Below are the code and all the weights of a small trained network. Each question names an input and a class and asks about switching units off, where a switched-off unit gives its printed mean instead of its output.

import numpy as np


def w(rows, s, z=0):
    codes = np.array(rows[::2]) - 128.0
    scale = np.full(codes.shape[1], s)
    scale[-1] = z or s
    return codes * scale


def norm(h):
    return h / np.sqrt((h * h).mean(-1, keepdims=True) + 1e-5)


def f(y):
    return y / 2 * (1 + np.tanh(0.7978845608 * (y + 0.044715 * y**3)))


def log_softmax(a):
    a = a - a.max(-1, keepdims=True)
    return a - np.log(np.exp(a).sum(-1, keepdims=True))


def net(x, mask):
    res = np.array(x, float).reshape(1, 7) / 4 @ E
    u = 0
    for l in range(2):
        y = f(norm(res) @ A[l][:, :-1].T + A[l][:, -1])
        res = res + np.where(mask[u : u + 11], y, B[l][:, -1]) @ B[l][:, :-1]
        u += 11
    return log_softmax(norm(res)[-1] @ U[:, :-1].T + U[:, -1])


A, B = {}, {}
E = w([
[124,123,245,24,144,75,61,86,83,165],'x0',
[169,98,58,105,95,138,98,226,228,34],'x1',
[1,90,79,183,71,203,129,128,106,221],'x2',
[168,158,148,241,230,103,116,176,155,247],'x3',
[24,226,114,98,182,62,126,125,110,196],'x4',
[90,120,203,197,138,195,181,125,70,121],'x5',
[65,206,154,174,133,79,2,172,217,48],'x6',
],0.0015)
A[0] = w([
[72,74,88,103,43,123,62,188,187,68,78],'0.n1',
[134,157,183,93,122,91,127,118,94,203,243],'0.n2',
[141,50,84,82,61,177,157,97,117,124,7],'0.n3',
[152,51,121,120,91,186,160,108,139,132,6],'0.n4',
[74,170,161,138,134,43,113,124,91,156,102],'0.n5',
[113,116,184,123,99,226,138,102,126,37,31],'0.n6',
[85,23,218,106,83,180,129,120,74,83,112],'0.n7',
[217,143,162,105,181,78,67,181,204,62,153],'0.n8',
[109,221,167,29,118,34,48,44,116,77,123],'0.n9',
[64,182,145,90,165,107,97,143,168,147,205],'0.n10',
[3,188,147,196,172,104,100,132,170,151,93],'0.n11',
],0.0034,0.0012)
B[0] = w([
[62,174,190,121,252,159,68,87,174,182,205],'0.n1',
[38,171,115,129,235,224,92,109,157,159,198],'0.n2',
[205,96,94,16,38,138,210,53,174,55,165],'0.n3',
[192,75,188,11,118,99,180,86,44,90,143],'0.n4',
[115,155,135,84,158,167,209,143,31,176,166],'0.n5',
[50,133,100,213,97,82,122,127,44,209,152],'0.n6',
[44,175,132,139,134,49,94,51,46,126,196],'0.n7',
[161,24,93,166,67,45,141,198,39,38,248],'0.n8',
[25,149,131,106,67,218,199,57,15,145,253],'0.n9',
[180,169,196,135,112,121,153,74,9,159,197],'0.n10',
[164,108,168,35,59,214,146,104,91,109,213],'0.n11',
],0.0028,0.0023)
A[1] = w([
[126,31,82,78,80,154,170,34,127,138,76],'1.n1',
[144,129,162,96,60,112,147,105,81,37,36],'1.n2',
[132,178,186,141,231,104,148,57,54,253,161],'1.n3',
[211,97,77,206,149,88,171,222,147,70,80],'1.n4',
[138,68,155,118,42,164,172,97,88,81,3],'1.n5',
[127,189,28,130,79,115,137,174,172,92,210],'1.n6',
[169,100,134,210,164,26,46,208,169,79,57],'1.n7',
[186,136,84,190,163,199,169,159,225,222,145],'1.n8',
[83,161,93,110,109,177,121,93,243,131,234],'1.n9',
[183,120,209,177,136,144,43,194,125,107,151],'1.n10',
[81,197,153,107,163,99,62,146,128,26,99],'1.n11',
],0.0035,0.002)
B[1] = w([
[202,85,124,168,130,104,154,217,198,41,183],'1.n1',
[143,84,95,99,82,101,222,185,10,146,160],'1.n2',
[18,205,209,125,220,173,38,75,126,201,253],'1.n3',
[87,205,111,171,126,110,90,106,105,189,189],'1.n4',
[172,135,50,88,86,57,203,214,77,90,151],'1.n5',
[134,155,226,128,185,151,83,98,122,208,164],'1.n6',
[126,177,26,204,136,52,93,192,207,214,178],'1.n7',
[52,119,232,4,118,172,117,60,81,70,168],'1.n8',
[157,86,233,152,200,166,96,89,150,152,164],'1.n9',
[213,149,47,171,139,109,155,145,214,112,162],'1.n10',
[136,156,65,118,85,117,227,99,31,184,155],'1.n11',
],0.0038,0.0034)
U = w([
[1,219,250,18,228,224,61,40,17,238,223],'0',
[201,220,8,233,159,25,29,231,207,213,85],'1',
[210,41,47,23,34,69,253,191,8,34,161],'2',
[209,32,208,58,201,219,86,108,244,101,5],'3',
],0.0051,0.0029)

Each question gives the input, the list of numbers given to net, and the class t.
The units are the neurons (one row each of A and B). Each row of codes is followed by its name. A weight is (code - 128) times the scale printed after its matrix; where a second scale follows, it is the last column's (A, B and U).
mask holds one flag per neuron, layer by layer. A switched-off neuron (its flag False) gives its mean, the last column of its row in B, instead of its output. The means were averaged over made-up inputs and are rounded, as every weight is.
A unit's drop is (log p(t) with every unit on - log p(t) with that unit switched off) / (log p(t) with every unit on - log p(t) with every unit switched off).
The circuit of an input: a set's keep is (log p(t) with only the set's units on - log p(t) with every unit switched off) / (log p(t) with every unit on - log p(t) with every unit switched off). Starting from the 12 units with the biggest drops (on a tie, the unit counted first), units are removed one at a time, each time the one whose removal leaves the highest keep (on an exact tie, the one counted first), for as long as the keep stays at least 0.8.
units of the circuit, in order: the units of the circuit, biggest drop first
top k neurons: the k neurons with the biggest drops, biggest first
k most important neurons of layer l: the k neurons of layer l with the biggest drops, biggest first
drop of u: that unit's drop, to one decimal
input [-8,5,3,-6,2,-1,4], class 0: units of the circuit, in order => 1.n6
input [-8,0,-3,2,1,7,3], class 1: 2 most important neurons of layer 0 => 0.n9, 0.n2
input [6,-3,6,-3,-5,2,-5], class 2: 2 most important neurons of layer 0 => 0.n3, 0.n1
input [-8,4,-2,-8,1,-8,2], class 1: 2 most important neurons of layer 0 => 0.n11, 0.n2
input [5,4,-7,0,-6,7,7], class 1: units of the circuit, in order => 1.n7, 1.n10
input [3,-2,3,4,-6,-4,-6], class 3: 2 most important neurons of layer 0 => 0.n8, 0.n2
input [-6,7,0,-5,0,-6,-2], class 3: top 2 neurons => 0.n1, 0.n3
input [-5,-4,-3,-7,-3,-6,7], class 2: 3 most important neurons of layer 0 => 0.n9, 0.n8, 0.n2
input [-2,-4,-4,2,-3,-5,-3], class 1: top 2 neurons => 0.n9, 0.n11
input [1,4,-6,1,6,8,1], class 2: 2 most important neurons of layer 0 => 0.n8, 0.n1
input [8,-2,-7,-1,-3,-5,5], class 2: top 2 neurons => 0.n8, 0.n9
input [-3,0,-5,-4,-2,8,5], class 2: 4 most important neurons of layer 1 => 1.n3, 1.n11, 1.n2, 1.n9
input [-4,8,7,7,1,-1,-5], class 0: top 2 neurons => 1.n8, 1.n4
input [-8,2,1,-3,-8,7,7], class 1: top neuron => 0.n9
input [0,0,-5,1,-6,-5,0], class 1: 2 most important neurons of layer 1 => 1.n7, 1.n4
input [-6,8,6,3,-4,1,-6], class 3: drop of 1.n6 => 0.2
input [-2,-3,8,-7,1,3,-3], class 2: drop of 0.n3 => 0.1
input [-2,6,3,-4,-3,3,8], class 1: drop of 1.n7 => 0.1
